[128 = 0]
B:
0: [ 88 168 134 140 131 164 158 174 131 141 121 136 142 146 139 138  99  93
 133 109]
1: [132 114 140 141 142 147 167 139 145 117 135 128 127 135 139 135 115 125
 126 103]
2: [105 169 142 122 132 149 138 169 161 139 137 143 120 137 101 128  90 114
 122 112]
3: [137 169 126 137 117  98 103 126 164 108 138 141 127 131 154 152 123 111
 113 125]
4: [115 126 123 122 138 128 140 133 107 140 142 113 129 121  99 110 123 139
 139 126]
5: [138 113 137 152  99 111  85 119  97 150  99 147 138 135 129 151 128  81
 117 151]
6: [126 157 156 100  95 193 121 143 139 161 155 122 127 145 102 125 118 153
 136 139]
7: [134 138 129 125 128 122 118 134 163 110 147 142 114 119 131 134 121 130
 117 119]
8: [149 111 122 163 114  53  63 111 151  97  86 160 125 125 148 158 123  70
 101 143]
9: [145 134 138 118 113 118  87 125 157 135 147 137 106 114 100 135 122 141
 120 128]
10: [ 88 165 140 127 142 157 153 166 134 142 126 125 139 150 108 117  91 107
 136 118]
11: [134 128 122 132 125 110 124 121 115 129 123 136 122 116 141 139 136 119
 125 127]
12: [154 124 139 139 120 120 132 111 154 116 132 136 131 134 148 144 120 121
 114 129]
13: [129 135 139 118 147 152 142 131 148 138 169 110 118 121  98 115 111 160
 136 104]
14: [126 140 141 122 100 152 108 141 113 159 127 141 126 126 110 139 120 114
 129 141]
15: [156 114 156 118  99 150  91 107 118 165 137 121 119 132  90 125 131 146
 130 147]
16: [163 156 152 102  76 132  52 111 170 148 151 144 112 127  87 140 124 141
 114 162]
17: [106  87 127 135 198 200 252 129  73 151 175  63 145 127 126  92 139 192
 166  66]
18: [169  82 131 127 119 106 104 102 133 125 131 138 104 105 119 137 149 142
 118 124]
19: [133 175 158 115  85 158 107 144 149 154 118 155 126 147 124 150 103  98
 112 155]
20: [127 163 129 129 122 125 135 134 159 114 133 150 121 126 154 149 112 109
 114 124]
21: [133 130 141 159 134 111 142 137 163 104 102 155 133 143 153 155  98  78
 104 118]
22: [106 167 129 117 154 157 172 142 150 127 171 110 121 121 125 119 108 155
 134 100]
23: [166 105 156 115 100 151  98 110 130 156 138 127 118 129  90 133 130 146
 125 140]
24: [133 141 113 142 136  92  99 128 153 110 143 132 116 112 141 147 134 127
 121 104]
25: [157  98 123 165 133  62  89 107 145 104 106 148 117 116 148 155 127  87
 102 120]
26: [148 154 123 123  98  89  67 126 188  94 115 180 102 105 153 159 123  99
  97 144]
27: [149 113 137 118 121 109  99 104 124 146 143 129 112 111  87 120 123 135
 119 150]
28: [171 147 161 114  72 132  71 126 190 123 146 160 106 137 111 157 106 121
  97 154]
29: [151 132 171 130 104 164 117 123 152 149 152 117 129 156  90 134  95 132
 118 137]
30: [148 161 131 134 106  88  78 131 199  90 125 163 117 132 146 155 118 107
 104 127]
31: [123 123 114 118 146 151 153 148 150 117 138 148 107 104 145 133 135 145
 131  95]
32: [171  89 114 144 124  78  79  88 123 117 124 130 116 103 144 145 161 137
 121 125]
33: [147 137 159 127  93 144  94 124 156 148 107 156 126 145 116 149 106 100
 109 151]
34: [134 160 124  96 115 104  64 109 147 139 162 119 110 112  77 109 128 160
 130 153]
35: [150 103 135 126 132 141 134 117 131 141 139 128 114 117 116 130 133 147
 130 113]
36: [169 148 153 117  72 116  51 126 185 122 129 169 110 137 110 153 121 109
 102 158]
37: [150 154 168 130  91 136  93 135 180 138 134 141 124 158  97 143  92 110
 108 142]
38: [149 171 117 120 112  94  75 126 184 108 146 148 110 113 143 152 139 139
 112 117]
39: [108 161 135 126 129 142 137 155 136 147 127 135 131 136 115 131 109 110
 130 117]
40: [124 109 106 112 150 134 159 120  98 125 160 114 112  95 131 112 155 168
 144 111]
41: [161 101 121 128 141  94  98  91 132 114 165 108 107  97 109 121 150 166
 127 117]
42: [145  73 111 133 146 106 128 111 107 113 128 142 107  88 130 124 154 133
 123 120]
43: [111  76  92 135 169 110 156 133  85 104 133 128 113  86 142 111 160 139
 139 102]
44: [177 142 142  98  91 131  93  86 161 127 181 120 110 118 116 135 142 176
 117 151]
45: [145 151 116 137 103  84  85 132 170  97 111 178 112 110 166 166 130  87
  99 135]
46: [150 148 161 128  89 143 100 128 160 145 126 144 131 154 109 146 103 109
 111 147]
47: [148 138 129 125  86 106  69 122 147 127  88 179 123 123 157 161 143  90
 110 158]
48: [166  98 132 129 114 100  89 109 161 117 128 154 100 103 122 146 134 129
 110 126]
49: [145 141 152 112 109 157 112 124 146 150 150 122 126 138 100 127 122 152
 131 129]
50: [142 167 166 130  96 142 110 135 166 148 119 140 137 161 106 147  88  99
 112 146]
51: [125 154 143 100 126 166 113 142 161 146 167 117 113 124  95 118 117 170
 137 112]

[162 136 107 144 109 150 120 117 124 158 123 135 119 157  94 139 133 119
 131 103 131 150 120 139] : 39
[118 108 121 133 123 146 140 101 133 140 141 128 150 157  78 118 171 120
 115 145 152 173 149 135] : 3
[ 94 110 118 113 124 147 148  84 125 115 142 113 141 105  94 133 151 105
  81 136 128 169 120 100] : 25
[114 135  96 138 126 136 137 109 133 138 139 126 136 120 115 115 151 128
 117 134 128 130 133 128] : 11
[115  66 108 117 121 122 137 114 128 146 122 103 148 190  55 143 150 126
 106 149 163 191 147 103] : 30
[153 111 125 122 119 111 129 105 120 155 132 144 132 111  74 128 141 126
 158 149 179 202 111 133] : 50
[129 104 111 139 118 127 142 127 120 136 117 109 123 159 103 151 128 141
 148 111 156  93  98  98] : 9
[144 105  68 112 113 165 110 135 134 165 114  91 126 195 123 143 124 108
 127  90 115  90 129 123] : 31
[162 125 103 119 107  97 127 105 123 189 136 130 129 131  75 128 152 128
 145 158 175 197 122 139] : 19
[139 101  90 102 117 158 127  87 127 152 133 129 144 121  76 132 153  96
 105 132 135 221 140 138] : 21
[120 136 142 144 125 105 153 125 111 101 122 134 114  94 132 157 125 152
 151 123 154  64 103 101] : 27
[109  89 121 126 118 144 140 117 128 149 132 101 139 208  72 130 159 129
 114 131 161 121 135 108] : 38
[103  96 147 118 147 102 151 137 132 116 136 129 156 128 121 120 153 164
 189 167 184  47 112 116] : 44
[154 111 128 116 131 129 131 116 122 142 124 133 138 108 110 132 128 131
 195 127 168 145  79 127] : 29
[119 105 122 103 135 133 129 110 133 128 138 130 148 105 113 115 148 113
 137 154 143 148 131 133] : 12
[153  93 120 119 120 117 134 112 119 151 121 125 136 136  72 143 133 130
 170 138 176 185  97 117] : 37
[180 136  89 143 105 162 107 108 130 181 122 137 125 163  97 130 137 101
 115 106 114 210 129 158] : 0
[112 148 100 136 128 164 127 139 133 110 112 104 120 153 173 153 109 121
  94  85  64  64 137 118] : 43
[158 118  88 157 128 195 130 135 130 141 122 148 143 173 104 128 152 139
 159  85 143  83 127 153] : 22
[117  92  90 113 110 122 143  94 129 167 134 100 142 171  58 142 167 110
  79 158 148 196 155 116] : 45
[106 109 124 102 113  58 124 105 134 168 139  96 127 121  92 124 137 113
  85 190 157 203 145 105] : 47
[149 139 104 142 113 106 125 111 125 166 127 119 118 130 117 135 129 127
 137 130 141 153 102 127] : 14
[ 91 102 133 118 120 102 152  91 127 116 134 121 141  96  87 136 143 112
  61 170 134 222 135  93] : 8
[125 130 134 132 130  95 130 123 126 130 128 112 124  91 133 123 119 149
 179 132 159  96  79 106] : 15
[118  71  91 120 111 102 152 109 123 163 121  97 138 180  55 157 154 128
  91 160 170 177 152  99] : 26
[ 68 115 141 114 137 120 142 108 136 105 145 101 136 103 141 111 142 123
 109 144 128  93 111  94] : 32
[126  82 124 102 115  74 144 112 121 164 123  95 135 160  71 154 138 133
 148 162 184 178 114  94] : 36
[147 117 115 141 126 171 128 135 123 129 118 131 129 157 129 144 125 133
 170  82 143  63  97 123] : 13
[182 124  94 140  99 160 121 124 115 166 112 127 112 194  82 163 124 117
 142  83 144 149 119 132] : 2
[150 168 109 127 151 239  88 143 144 109 131 147 135 107 216  92 116 111
 194  44  64   4  98 180] : 17
[138 147 129 156 127 133 135 139 122 110 118 141 116 133 142 145 121 142
 142  96 119  91 115 127] : 4
[133 101  99 125 128 147 135 127 130 141 119 117 141 166 101 140 140 128
 135 123 149 128 133 115] : 7
[114 112 114 134 118 167 136 108 129 135 135 115 137 176 102 129 153 117
 102 108 130 124 120 110] : 24
[146 107 128 108 119  96 126 105 123 156 130 126 132 114  91 132 137 126
 162 152 170 182 104 123] : 46
[115 143 104 145 137 157 129 146 137 115 124 121 132 150 160 130 128 143
 137 101 106  30 125 129] : 40
[126 121 105 114 126 144 121 122 130 135 127 106 127 127 135 129 126 122
 157 104 131  79  99 115] : 35
[106  88  94 109 121 122 140 116 125 137 123  91 130 141 106 150 131 126
 129 127 147  98 103  85] : 48
[115 121 165 180 130  88 166 153 111  92 114 142 119 148 116 154 127 185
 152 120 180  52 120  94] : 34
[161 118 112 137 126 106 114 138 131 169 119 122 128 144 128 123 118 144
 188 135 160 125 103 133] : 6
[140 109  87 128 120 148 137 108 130 159 136 132 146 155  76 127 166 122
 118 138 153 167 149 145] : 20
[145 107  84 109 132 171 115 119 134 145 121 118 145 142 115 127 131 110
 146 106 116 142 118 139] : 1
[ 95 110 104 106 132 126 135 118 131 123 128  92 133 118 133 132 126 128
 145 125 130  72  99  94] : 18
[143 112 123 103 105  84 125 110 124 163 130 118 126  94  96 136 132 118
 148 162 165 182 108 119] : 33
[ 84 113 132 147 146 151 155 128 129  86 126 118 142 125 142 131 139 153
 150 111 138  32 105  96] : 41
[105 125 101 122 128 133 138 126 128 117 118  98 124 117 153 154 120 125
 115 109 102  67 121 102] : 42
[120 146 132 126 113  89 132  83 128 146 141 123 124  73 121 123 138 111
 102 158 124 202 104 119] : 5
[150 107 114 143 122 143 121 150 123 150 111 118 125 183 122 141 115 145
 174  95 160  68 100 111] : 51
[139  79 107  94 118  95 146 116 118 171 127 104 144 165  68 152 143 135
 162 162 192 163  97 105] : 28
[177 143 112 156 110 149 116 128 120 147 116 153 119 146 106 143 120 124
 133  98 131 170 133 148] : 10
[123  91 142 137 126  66 149 128 121 143 118 113 133 141  90 146 135 161
 172 155 196 120  95  92] : 16
[117 120 126 111 128  96 129 125 125 146 126 109 125 105 139 131 120 136
 178 133 156  99  75 104] : 23
[133 116 128 127 127 120 122 128 129 144 127 122 131 132 125 123 128 136
 181 123 158 104 100 123] : 49
